Below is a small trained network, with its code and all its weights. Each question gives an input and a class and asks what happens when units are switched off, that is, made to give their printed mean instead of their output.

import numpy as np


def w(rows, s, z=0):
    codes = np.array(rows[::2]) - 128.0
    scale = np.full(codes.shape[1], s)
    scale[-1] = z or s
    return codes * scale


def f(y):
    return np.maximum(y, 0)


def log_softmax(a):
    a = a - a.max(-1, keepdims=True)
    return a - np.log(np.exp(a).sum(-1, keepdims=True))


def net(x, mask):
    res = np.array(x, float).reshape(1, 6) / 4 @ E
    y = f(res @ A[0][:, :-1].T + A[0][:, -1])
    res = res + np.where(mask, y, B[0][:, -1]) @ B[0][:, :-1]
    return log_softmax(res[-1] @ U[:, :-1].T + U[:, -1])


A, B = {}, {}
E = w([
[116,116,127,149],'x0',
[66,149,251,90],'x1',
[128,128,128,129],'x2',
[133,134,128,119],'x3',
[232,148,210,183],'x4',
[151,9,145,71],'x5',
],0.012)
A[0] = w([
[151,83,57,177,152],'n0',
[36,109,59,89,89],'n1',
[106,75,116,137,100],'n2',
[114,205,105,166,100],'n3',
[120,204,147,189,166],'n4',
[187,98,62,146,160],'n5',
[162,119,92,122,99],'n6',
[169,44,134,117,118],'n7',
[224,137,172,183,88],'n8',
[61,141,178,81,127],'n9',
[244,111,147,187,12],'n10',
[115,214,103,135,115],'n11',
[190,95,241,205,75],'n12',
[109,192,114,137,141],'n13',
[89,107,214,179,146],'n14',
[8,137,68,63,84],'n15',
[171,115,83,127,131],'n16',
[225,108,186,116,3],'n17',
[40,102,233,139,134],'n18',
[160,77,89,221,179],'n19',
[128,198,109,148,99],'n20',
[103,123,183,78,145],'n21',
[157,45,146,94,130],'n22',
[161,142,73,140,82],'n23',
[77,117,219,118,149],'n24',
[108,117,101,140,39],'n25',
[166,120,71,147,134],'n26',
[163,69,141,41,133],'n27',
[99,103,92,70,42],'n28',
[146,62,144,117,122],'n29',
[56,143,188,95,163],'n30',
[140,42,145,67,149],'n31',
[142,81,51,160,149],'n32',
[155,142,73,130,124],'n33',
],0.013,0.003)
B[0] = w([
[99,123,162,80,193],'n0',
[184,16,56,128,230],'n1',
[131,101,148,150,161],'n2',
[65,156,212,196,189],'n3',
[91,78,127,171,198],'n4',
[129,231,148,42,193],'n5',
[117,189,142,111,157],'n6',
[59,169,237,254,189],'n7',
[183,37,71,110,191],'n8',
[124,165,128,61,207],'n9',
[196,59,96,116,190],'n10',
[78,174,150,218,189],'n11',
[225,46,94,129,204],'n12',
[89,120,121,198,179],'n13',
[155,190,122,55,185],'n14',
[200,38,23,178,252],'n15',
[114,194,179,43,168],'n16',
[167,48,123,130,179],'n17',
[99,161,148,73,226],'n18',
[68,152,141,77,186],'n19',
[58,121,136,173,177],'n20',
[149,160,127,97,189],'n21',
[80,171,174,208,196],'n22',
[121,178,128,105,167],'n23',
[121,236,132,68,209],'n24',
[140,103,134,116,145],'n25',
[118,194,158,53,176],'n26',
[56,123,171,177,202],'n27',
[147,70,72,151,183],'n28',
[69,151,172,194,176],'n29',
[137,164,121,68,214],'n30',
[98,165,134,222,211],'n31',
[93,146,113,63,196],'n32',
[109,149,194,54,169],'n33',
],0.0069,0.016)
U = w([
[133,148,168,63,76],'0',
[101,120,190,251,75],'1',
[190,59,105,146,254],'2',
],0.016,0.0008)

Each question gives the input, the list of numbers given to net, and the class t.
The units are the neurons (one row each of A and B). Each row of codes is followed by its name. A weight is (code - 128) times the scale printed after its matrix; where a second scale follows, it is the last column's (A, B and U).
mask holds one flag per neuron, in row order. A switched-off neuron (its flag False) gives its mean, the last column of its row in B, instead of its output. The means were averaged over made-up inputs and are rounded, as every weight is.
A unit's drop is (log p(t) with every unit on - log p(t) with that unit switched off) / (log p(t) with every unit on - log p(t) with every unit switched off).
most important unit: the unit with the biggest drop
k most important neurons: the k neurons with the biggest drops, biggest first
drop when u is switched off: that unit's drop, to one decimal
input [7,1,2,5,-6,-5], class 2: most important unit : n15
input [-7,4,-1,8,7,7], class 1: 2 most important neurons : [n7; n22]
input [0,-7,7,8,-6,7], class 0: 3 most important neurons : [n5; n32; n16]
input [1,6,3,4,8,8], class 1: 3 most important neurons : [n7; n22; n31]
input [-1,-6,-6,1,2,6], class 0: 4 most important neurons : [n5; n16; n32; n26]
input [7,-7,-7,-6,-5,8], class 1: 3 most important neurons : [n7; n31; n22]
input [1,2,5,6,-3,3], class 1: 2 most important neurons : [n12; n8]
input [7,-3,2,6,-5,-3], class 2: 2 most important neurons : [n15; n1]
input [-2,-7,7,0,-3,-7], class 0: 2 most important neurons : [n5; n26]
input [-5,-6,-7,-4,6,1], class 0: 2 most important neurons : [n15; n5]
input [-2,-8,2,0,-8,5], class 0: drop when n26 is switched off : 0.4
input [-2,-5,6,3,-3,4], class 0: drop when n5 is switched off : 0.1
input [5,-2,3,7,7,-5], class 2: drop when n8 is switched off : 0.3
input [5,5,-2,-1,4,-2], class 0: most important neuron : [n15]
